Rows near named flat spaces through zero:
j268_j354: -101  -102  -119  132  52  110  -98  123  -62  60  12  -22  -62  111  -123  -53  -86  38  -15  11
j870_j911: 80  -360  149  123  12  238  96  -627  -200  -35  197  347  83  153  -231  168  -112  145  -222  79
j870_j911: -134  65  -2  100  -57  -127  -31  28  -13  101  -124  56  24  -156  -74  -15  147  37  -52  -17
j380_j513: -29  -26  106  204  83  256  -8  -151  18  285  -15  -6  30  163  -110  10  119  -50  -33  52
j268_j354: 61  -45  56  30  -4  -49  58  125  47  48  1  -27  95  -1  16  -17  -122  -135  39  -194
j268_j354: 87  -128  -23  90  0  65  3  196  -28  -64  139  -4  55  213  7  -61  -281  -125  72  -56
j688_j370: -56  270  70  -130  168  -65  -352  126  303  127  -204  -42  97  -141  -59  -13  338  -111  -72  155
j870_j911: 204  -19  -237  53  -299  -175  73  -31  -278  -406  276  27  7  245  -6  312  27  -12  -137  26
j380_j513: 221  -97  61  -31  188  -90  -4  -153  -70  -156  -18  170  222  -74  -187  27  95  223  -198  7
j475_j647: -44  252  -105  -87  126  178  -88  19  26  82  101  97  64  67  -28  -262  164  170  -36  472
j380_j513: 26  3  -62  25  233  1  -51  138  -19  -37  -108  -62  58  -21  -120  -16  108  255  -126  170
j475_j647: -19  169  -105  -231  47  -129  -222  107  22  -135  -241  30  -86  -273  -133  -214  316  112  -78  -17
j688_j370: -122  240  -256  -21  78  -21  -84  44  -18  227  15  -11  36  -110  -97  -154  253  168  -28  32
j475_j647: 116  191  -91  -13  90  -41  -55  262  -26  -55  -157  -119  14  -17  -69  -173  290  86  -28  38
j688_j370: 111  105  18  -116  223  91  13  17  148  209  51  -52  163  -13  22  -145  5  -18  63  -90
j268_j354: 98  -60  -292  122  -236  -47  73  48  -266  -174  239  -54  -69  248  -39  154  -52  -42  -27  -160
j475_j647: 18  135  86  60  -2  -65  -161  145  60  -9  -233  -40  -42  -57  -32  -125  265  -86  49  -11
j268_j354: 6  -180  -176  196  -291  40  -12  -48  -225  -142  176  -31  -147  297  -92  279  -77  -166  -73  -147
j380_j513: -180  214  -207  -88  -34  -202  -127  206  99  71  113  45  113  -129  48  -21  -24  8  -9  137
j870_j911: 13  -42  -36  95  -136  -50  77  -77  -113  -65  53  -3  -39  62  8  145  18  -4  -25  -40
j475_j647: 90  -61  176  -52  98  157  159  -110  52  -20  105  28  42  100  163  -57  -210  36  99  188
j380_j513: 128  285  -112  98  -44  -54  81  -185  -30  73  374  -5  118  229  291  48  77  32  252  188
j688_j370: -47  -19  202  -71  -40  -131  10  4  123  -75  -180  -39  -78  -176  152  54  -39  -77  92  -43
j688_j370: -108  -194  -130  44  -104  9  -236  118  -45  -90  -61  -28  -156  59  -203  123  -72  -159  -108  -209
j268_j354: 241  -87  71  -59  -83  -232  164  82  -19  -200  23  -37  119  -49  88  111  -144  -127  28  -339
j688_j370: 109  -121  50  22  27  117  163  -151  -47  31  138  22  82  121  -6  86  -130  0  -44  -42
j870_j911: 12  182  -27  -20  35  -33  -220  6  123  55  115  94  133  62  12  -44  95  -100  36  153
j268_j354: -228  186  201  5  40  -40  -167  -136  192  95  -158  80  -47  -157  131  8  195  58  60  423
j380_j513: 102  -60  165  -48  257  131  18  47  119  211  -168  8  148  -109  -147  -240  12  -18  -28  -218
j870_j911: -94  305  27  -218  186  -162  -59  175  234  16  -138  -105  51  -250  205  -58  146  172  53  344
j870_j911: -52  -55  236  -131  199  49  -167  143  288  3  -197  -64  25  -80  27  39  -98  -109  -33  139
j688_j370: -172  -28  -210  -142  -15  127  -284  273  -16  -193  -68  -1  -182  53  -202  -70  -3  23  -204  280
j380_j513: 124  95  148  -82  241  67  107  -26  34  31  -219  -67  3  -141  38  -238  201  227  61  69
j380_j513: 52  99  -114  -60  24  50  68  202  -50  53  -153  -185  -94  -52  -57  -175  176  23  5  -188
j475_j647: -66  75  113  93  -54  -79  111  -37  33  191  -64  53  72  -137  58  -87  44  -37  82  -91
j870_j911: -171  158  112  70  26  -175  -142  -115  127  74  -106  65  20  -165  105  94  186  86  53  254
j870_j911: -84  -203  -8  325  -274  -45  50  -168  -262  -58  -45  45  -214  75  -63  117  16  -30  58  -231
j475_j647: 56  -215  233  -61  57  197  -90  -184  135  -43  27  32  -44  136  26  111  -212  -200  26  -10
j475_j647: 18  -124  414  -185  142  22  200  3  246  159  -260  26  107  -323  76  -177  -208  -121  50  -242
j380_j513: -250  147  -146  127  -129  7  48  244  -13  213  -17  -94  -51  -4  11  -37  43  -30  -10  114
j268_j354: -41  41  22  -24  73  149  -143  -91  41  45  -31  43  -51  46  -67  -71  119  21  -25  169
j380_j513: -102  -38  -47  157  -235  -47  73  -22  -85  -11  169  48  -19  127  75  164  -143  -104  18  63
j268_j354: 205  13  -227  228  -16  126  141  -166  -256  102  360  28  107  337  -45  -41  17  78  82  -121
j688_j370: 93  -413  304  237  -180  58  48  -228  -52  -124  -6  6  -168  201  95  211  -325  -318  201  -380
j688_j370: -75  205  -130  -14  -87  -22  -79  -5  -100  -86  -66  8  -154  -37  5  -115  295  147  10  232
j380_j513: 190  13  -220  -150  227  -79  34  261  -10  -157  60  -233  55  40  36  44  -74  179  -8  -77
j268_j354: -91  -176  116  -148  -198  131  -84  31  98  -123  -121  -75  -210  39  -51  213  -112  -338  -147  -73
j688_j370: -89  -84  -36  15  -87  260  -99  -204  -84  -10  -35  -48  -298  144  -71  39  102  -36  -7  37
j475_j647: 19  27  92  -104  159  173  116  -246  31  183  -102  -44  -58  -115  7  -120  138  141  37  -57
j870_j911: 33  -205  242  -12  121  105  23  -70  177  138  -62  -59  45  3  24  102  -220  -192  41  -232
j475_j647: 122  13  208  -43  78  49  25  -53  74  1  -77  73  65  -38  39  -180  14  -46  82  -11
j268_j354: -192  121  -137  268  -264  -110  6  -24  -129  18  196  64  -43  146  122  144  19  11  73  277
j688_j370: -217  -34  -363  167  -52  159  -135  -83  -174  244  118  4  -69  127  -328  121  156  80  -228  -45
j475_j647: -90  140  -45  95  -150  -189  44  59  -31  1  -6  -30  -37  -64  141  40  76  7  105  36
j870_j911: -50  180  -495  192  -23  -28  6  -150  -328  86  339  83  36  151  -110  -29  217  387  -27  160
j268_j354: 87  -473  -43  275  21  255  194  -16  -204  19  244  -49  -22  379  -83  118  -520  -48  35  -273
j870_j911: -74  -9  -150  348  -216  -56  19  -209  -198  170  174  51  -11  155  -57  179  105  -46  42  -175
j475_j647: 142  -138  60  -26  -139  -272  261  -46  -82  -230  11  -111  -60  -98  237  205  -200  -11  151  -348
j380_j513: -141  -96  181  159  43  85  23  -118  64  184  -3  137  114  5  -53  67  -92  3  -82  189
j688_j370: 154  -59  56  91  15  46  239  28  -45  56  97  -87  70  122  114  -22  -158  -43  126  -165
j475_j647: 311  38  17  -180  104  25  257  -29  9  -91  88  -209  43  69  190  51  -36  27  93  -157
j688_j370: 202  -27  84  40  21  -13  238  11  3  92  22  -167  38  42  160  -27  -95  -110  208  -386
j870_j911: 33  -223  185  14  15  179  82  26  74  125  -96  -71  -40  38  -43  -35  -209  -240  34  -325
j380_j513: -154  186  -75  -228  330  -200  -204  224  153  -43  -244  59  132  -394  -117  -141  199  402  -200  381
j268_j354: -84  59  -181  -300  222  13  -170  325  78  -141  -238  -201  -196  -189  -46  -179  59  208  -37  76
71  -12  357  -21  147  148  34  -39  257  160  12  55  157  53  163  -122  -202  -198  160  95
j268_j354
42  -159  44  -12  78  82  -71  -2  28  -96  16  -21  -15  107  -44  112  -133  -28  -56  31
j870_j911
-85  69  -115  -162  15  -59  -52  35  -6  -83  -16  72  13  -142  -78  -21  63  150  -158  179
j688_j370
-289  141  12  -67  -64  -28  179  -47  134  325  101  62  94  -198  157  -10  -141  10  25  151
j475_j647
-139  273  -25  -174  254  -4  -68  12  161  92  -44  24  116  -174  44  -53  198  323  -116  565
j870_j911
-87  69  -66  -124  15  -118  28  284  30  -61  -151  -81  -57  -198  39  -144  -26  81  12  2
j380_j513
-231  204  -182  -5  -175  -138  -136  -96  -69  -27  0  118  -45  -118  -93  147  316  137  -209  331
j380_j513
-241  -135  28  146  -91  -40  136  -280  -62  173  47  112  23  -106  -47  276  -73  116  -143  53
j688_j370
37  116  -65  158  -273  -82  262  -209  -160  170  159  0  -5  28  130  22  96  -90  162  -290
j870_j911
-167  53  -40  25  -145  -172  39  174  -71  -145  -101  37  -90  -144  61  -45  -8  115  -9  196
j380_j513
-121  50  -109  -36  114  17  -118  56  -20  -45  -70  -5  -97  -63  -33  -95  75  230  -14  234
j268_j354
-67  229  174  -49  292  144  -209  -198  288  317  25  155  261  -28  -35  -56  212  47  -73  442
j688_j370
-247  312  -153  71  -169  -75  70  -163  -12  189  194  40  41  -5  136  204  210  118  -59  439
j380_j513
-93  182  -249  -105  -109  -259  -153  153  -87  -178  -101  39  -43  -206  -122  -6  281  145  -164  78
j688_j370
142  -98  108  -52  -71  -221  254  95  10  -198  64  -69  73  -48  247  136  -301  -50  114  -154
j268_j354
-84  204  -32  -140  -29  17  -130  137  159  1  -72  -194  -162  4  167  21  116  -122  107  132
j268_j354
41  -345  -217  212  -196  -45  22  -244  -344  -165  305  272  90  184  -307  258  -193  59  -259  -182
j688_j370
40  -141  96  -53  70  -8  -62  87  74  -50  -98  8  31  -53  -74  -11  -121  -89  -41  -152
j870_j911
-72  -70  29  96  82  30  12  -122  20  191  2  30  71  -35  -74  74  -12  47  -44  -66
j870_j911
-80  -281  52  3  -41  -55  134  11  -46  -123  100  146  80  -41  -20  118  -419  50  -114  40
j688_j370
-61  195  -161  273  -396  -252  82  -23  -135  -11  239  -54  -29  174  228  296  91  -151  143  20
j268_j354
-48  48  -218  227  -177  -18  23  65  -147  82  127  -131  -92  194  18  121  56  -73  74  -124
j870_j911
-50  -302  367  -106  61  59  -85  -242  124  -3  -194  287  8  -245  -123  -157  -217  -109  -17  -195
j475_j647
-102  106  34  -129  171  -190  -250  192  165  -162  -292  -134  -142  -227  103  -13  137  145  84  165
j268_j354

Rows near named flat spaces through zero (a row that begins with a name and a colon came from that space):
j258-j607: -74  -32  -108  -3  -39  -160  7  138  -36  184  -44  -31  288  25  -83  -146  -124  -61  109  19
j258-j607: -309  -104  61  220  -210  109  139  43  -220  211  -40  -31  222  196  -184  -221  -119  -113  -57  3
j258-j607: 188  28  -96  -227  88  -26  -76  -12  128  -49  -33  -25  35  -66  86  154  -3  -11  159  -139
j485-j479: -145  116  -61  24  47  -83  10  171  9  179  -149  109  -46  -6  -1  79  37  -31  -86  134
j292-j576: -228  -24  102  122  -83  17  116  -152  -256  76  -45  86  -47  57  -51  24  -17  6  -140  -91
j485-j479: -322  179  63  -41  -47  36  119  282  48  362  -170  91  23  181  18  221  -41  -294  -112  51
j484-j537: 155  -16  -68  -25  -49  -130  -80  -182  91  -202  119  -53  67  -197  159  -38  -60  159  147  -151
j51-j61: 261  -88  -235  -132  147  -37  -180  -94  28  -100  -28  25  -10  -180  207  114  14  199  201  -27
j292-j576: 206  -99  -117  -180  111  10  -181  91  102  -120  24  40  -152  -78  255  128  26  -28  81  141
j258-j607: 402  -233  -187  -202  342  -203  -235  -24  -239  -276  4  47  -231  -158  71  49  197  175  91  172
j485-j479: -287  108  -52  -4  -150  -129  53  122  15  268  -75  59  190  12  184  129  -176  -157  56  -74
j484-j537: 132  155  -141  -162  78  77  -65  46  409  173  -21  8  137  -72  141  144  -132  25  164  -33
j51-j61: -42  152  -42  82  48  11  -15  104  23  -15  -34  -18  -111  -32  78  132  129  47  4  86
j442-j626: -81  135  -305  -164  -147  -27  -141  -43  -67  -172  24  -80  44  -173  343  212  -147  -153  402  -214
j442-j626: -214  50  7  70  0  -20  59  -49  -364  22  122  -29  -56  83  -40  15  -57  -138  36  63
j292-j576: -84  -126  -20  119  16  92  -35  -13  -175  16  -27  110  -166  20  35  -44  26  45  -126  203
j51-j61: -170  58  -59  -66  -87  -76  63  105  92  282  -159  76  233  38  -118  -67  -166  -129  -2  -66
j485-j479: 1  64  -80  -78  -30  33  -40  -158  -116  -197  -57  4  -140  -105  101  178  62  19  94  -207
j485-j479: -96  -181  229  438  12  80  102  -169  -434  -173  182  -21  -237  103  -275  -340  177  204  -304  279
j292-j576: 203  -12  100  -84  -74  60  -2  15  272  -209  -86  -86  2  -25  -49  6  151  38  -22  -220
j258-j607: 175  40  27  53  182  38  -24  9  21  -130  -45  -6  -205  -33  -124  20  252  184  -103  108
j51-j61: -191  87  -181  49  -147  63  -72  432  202  146  -103  -21  102  47  11  -155  -87  -245  61  290
j442-j626: 241  38  -123  122  16  -268  -118  0  -73  -454  126  -242  19  -227  2  -157  228  246  219  -39
j485-j479: -95  -158  443  210  -110  50  198  -18  -54  23  259  -67  10  258  -218  -287  -28  -109  -315  128
j51-j61: 184  3  95  -127  260  -13  -32  135  123  106  54  33  -135  70  197  303  116  7  -57  155
j51-j61: -63  5  -104  -148  -30  121  -27  142  110  207  -205  65  82  59  168  246  -48  -128  80  -93
j485-j479: 182  -189  302  46  75  20  32  92  178  -16  -26  61  -154  92  109  104  230  124  -311  81
j484-j537: -59  219  -28  -227  37  36  37  181  276  253  -212  67  51  47  91  342  -14  -170  29  -140
j258-j607: 258  -96  -241  -222  257  -129  -227  -89  -185  -233  24  85  -257  -196  161  122  66  88  139  125
j442-j626: 178  -94  -51  -165  -43  -85  -115  51  263  -79  -55  35  45  -119  243  78  -22  23  58  -93
j292-j576: -114  37  330  -67  -49  12  160  3  -186  -101  199  -113  -116  230  -117  65  28  -333  -109  -77
j484-j537: 118  -314  155  105  49  -210  5  -36  -98  11  98  64  55  15  -54  -259  3  158  -199  161
j258-j607: -62  -29  -32  -24  253  -245  -35  71  -376  113  48  117  -180  11  144  209  68  -11  -50  250
j442-j626: 52  -66  -282  85  -71  53  -142  -144  -124  -173  32  -75  78  -169  141  -84  -59  171  276  -50
j292-j576: -113  -54  249  175  -142  315  119  -8  -14  -111  -153  30  -243  153  -170  -18  228  -11  -318  -42
j484-j537: 57  7  -196  -183  175  75  -162  249  28  131  73  3  -67  47  344  277  -72  -188  208  276
j292-j576: -105  -86  10  119  -261  -34  24  -63  182  -2  -158  116  112  -107  -121  -317  -97  92  -168  -85
j484-j537: -36  114  -2  160  -184  56  16  95  229  -89  30  -143  125  -33  -33  -163  12  25  57  -27
j51-j61: 150  114  -18  -47  37  100  -92  168  194  -188  96  -157  -117  -13  259  228  147  -47  148  41
j485-j479: 262  -83  -163  8  67  -174  -129  -8  182  -22  34  -60  222  -182  205  -25  -11  287  198  -29
j484-j537: -237  39  -4  8  -141  129  19  222  -106  16  31  -62  -37  160  -44  -61  -67  -357  23  146
j484-j537: 7  12  201  160  31  280  133  -115  56  10  -50  22  -135  126  -366  -157  128  112  -270  38
j51-j61: 57  46  -89  -86  154  -9  -62  15  -108  -6  47  -9  -95  -12  126  194  35  -16  112  65
j442-j626: 95  -5  315  14  147  105  123  -139  -255  -215  117  -93  -294  163  -120  197  286  0  -159  -93
j484-j537: 185  22  -356  -55  566  34  -281  -40  -532  -114  147  78  -540  -126  458  534  225  197  232  464
j484-j537: 70  115  -122  -40  -177  -209  -50  201  678  230  61  -61  512  -148  115  -254  -328  11  177  -6
j442-j626: -19  283  -276  -258  -151  -81  -112  134  417  -68  -61  -18  128  -197  -77  -164  -238  -246  228  -59
j258-j607: -388  266  254  146  -126  123  265  208  39  359  -43  -65  115  288  -39  230  9  -245  -124  -79
j484-j537: -257  4  201  122  -238  104  147  24  -91  -63  16  -26  -42  156  -341  -307  -39  -245  -210  15
j51-j61: 59  109  -242  30  -40  32  -126  71  167  -81  -133  -40  30  -176  233  143  81  155  198  -70
j485-j479: 315  72  -18  5  96  -208  -60  -7  238  -117  42  -163  161  -172  340  287  191  338  211  -243
j485-j479: 61  -55  42  -24  -87  6  45  141  345  223  -13  -57  359  82  -107  -202  -157  -40  22  -25
j258-j607: -51  185  -137  -88  104  38  7  -51  1  153  -79  46  14  -33  -6  178  -54  4  107  -65
j258-j607: -59  -55  -32  30  -260  205  64  -139  -116  -142  -89  -184  223  63  -112  -56  -11  -45  201  -421
j485-j479: 248  -4  -214  121  163  -93  -105  119  189  83  -93  -69  212  -133  33  -52  125  377  152  98
j51-j61: -72  -82  -154  44  -1  -278  10  -213  -212  94  -14  119  205  -141  -349  -446  -229  129  -8  26
j292-j576: -163  103  -16  43  -99  -80  117  -163  -94  87  -168  48  137  -48  -199  -38  -36  72  -21  -280
j258-j607: 60  -66  -144  99  81  -140  -65  -177  -279  -152  -6  20  -51  -156  -66  -112  72  243  53  12
j442-j626: -185  294  -89  -174  3  -20  42  -47  -160  71  8  -68  12  5  302  536  -51  -196  285  -311
j292-j576: 1  145  -88  -121  -26  69  -19  32  187  11  -173  34  -19  -61  24  150  26  -31  48  -147
j442-j626: 350  -58  -11  -288  110  -205  -133  -1  307  -168  31  32  -31  -168  150  63  12  48  41  -67
j292-j576: -259  -63  115  377  -93  122  103  -78  -419  -87  77  -22  -166  112  -220  -242  99  44  -192  192
j442-j626: -3  -55  55  178  136  78  35  -84  -292  -46  57  -8  -165  67  -146  -51  148  134  -103  160
j485-j479: -446  195  143  256  -34  231  210  1  -556  98  139  -136  -138  300  -107  179  66  -241  -7  58
j292-j576: -36  -119  -199  -39  -8  -226  -100  -98  -92  87  -27  161  99  -175  103  -126  -205  87  53  57
j51-j61: 156  -50  -74  -8  98  -71  -93  114  213  35  -67  74  -9  -91  13  -89  42  138  -60  181
j51-j61: -165  112  61  167  29  75  37  164  -101  -11  -9  19  -241  79  -105  -25  148  -71  -174  275
j442-j626: -191  157  58  -105  -332  181  90  161  414  116  -184  -29  191  82  3  44  -131  -290  9  -279
j442-j626: 39  -164  67  15  141  -59  -37  -42  -267  -89  130  78  -231  35  -66  -111  36  -16  -148  270
j258-j607: -350  183  86  179  -94  337  165  -66  -19  268  -54  82  -69  160  -123  50  -94  -91  -155  37
j484-j537: 149  -99  219  181  -110  45  35  -119  151  -273  119  -87  -59  -33  -77  -222  126  185  -160  -42
j292-j576: 131  69  -2  -179  16  43  -24  126  337  39  -84  -11  56  3  3  72  0  -78  28  -67
-343  17  115  365  -222  27  166  132  -64  212  -14  -31  191  146  -253  -344  -63  -33  -175  144
j258-j607
-60  -141  66  -8  -174  53  39  -68  36  78  19  -7  186  59  116  -16  -154  -59  28  -168
j442-j626
-109  27  -185  234  -153  -20  -61  -114  -205  -250  51  -74  -14  -159  -103  -304  -10  121  109  48
j51-j61
-234  -41  123  211  -242  22  140  74  -71  41  -34  -57  159  129  -344  -385  -46  -110  -143  11
j484-j537
84  -210  -147  115  -18  -66  -100  -168  -429  -352  -5  -67  -78  -117  -81  -189  140  182  104  -37
j258-j607
-151  -138  -171  22  -19  -131  -8  -38  -159  269  -130  178  193  -35  -172  -270  -227  26  -34  102
j51-j61
-63  125  127  -42  -124  -163  110  175  459  324  28  -21  377  47  31  -51  -212  -102  -19  -83
j258-j607
97  -15  -241  -169  20  54  -164  -63  81  -63  -51  67  -47  -155  247  139  -91  19  186  -41
j442-j626
-179  136  -244  -20  -191  -46  -38  107  176  214  -137  -7  313  -97  264  128  -197  -45  257  -175
j442-j626
-110  -136  -172  146  65  -190  -110  -68  -583  -197  62  56  -219  -109  47  -100  72  75  25  237
j258-j607
-33  -116  210  126  -195  -12  109  -28  169  38  -15  -5  167  53  -97  -209  -36  51  -176  -116
j485-j479
-123  -42  70  178  -47  85  149  -118  0  269  -261  127  144  53  -239  -82  30  224  -207  -143
j292-j576
-211  178  -215  -122  89  -59  -27  309  15  407  -61  54  146  78  103  163  -189  -261  160  211
j485-j479
206  59  -145  -66  359  -36  -141  87  -156  -64  111  -43  -224  -40  207  294  180  97  153  252
j485-j479
-282  -51  138  14  -101  104  140  6  -242  164  -27  61  -9  217  -198  -70  -106  -269  -150  13
j51-j61
-82  -26  64  89  189  24  78  -149  -354  114  141  55  -114  110  -229  -93  -39  16  -108  206
j442-j626
-364  122  -235  41  -223  -60  -49  244  -167  47  5  -49  100  3  49  -126  -195  -338  194  146
j258-j607
-91  177  -66  -39  163  76  -19  184  -80  147  -53  12  -160  73  254  443  123  -86  69  109
j51-j61
54  -17  69  -22  -28  -167  5  -54  81  -70  148  -9  53  -58  -85  -214  -105  -15  -39  36
j485-j479
14  -53  -81  -126  -13  -62  -88  -94  60  9  85  107  -21  -105  185  0  -202  -47  45  42
j258-j607
-174  81  235  33  213  -99  134  134  -292  168  39  94  -267  199  -105  183  151  -152  -280  249
j442-j626
-227  62  17  58  -72  -14  108  266  173  401  -62  52  259  160  -333  -334  -215  -210  -125  239
j485-j479
-88  75  -43  3  -8  -66  0  39  -46  62  -37  13  10  -26  169  184  10  -8  57  -50
j485-j479
-241  45  -25  -13  -217  364  5  30  -265  -235  100  -149  -177  171  -69  -34  -55  -425  129  4
j484-j537
-18  57  220  -32  -65  -19  112  136  256  98  12  -29  84  118  -112  -48  -10  -137  -147  -28
j51-j61
-53  -68  -83  173  -72  -104  -14  -2  66  123  -86  80  156  -101  3  -188  -60  206  -52  62
j51-j61
-57  -99  -16  76  -15  -39  -35  229  78  178  61  23  102  70  53  -159  -106  -79  -43  302
j51-j61
34  -47  -272  48  104  -146  -179  89  -108  -31  -31  79  -78  -174  175  -25  19  137  94  262
j442-j626
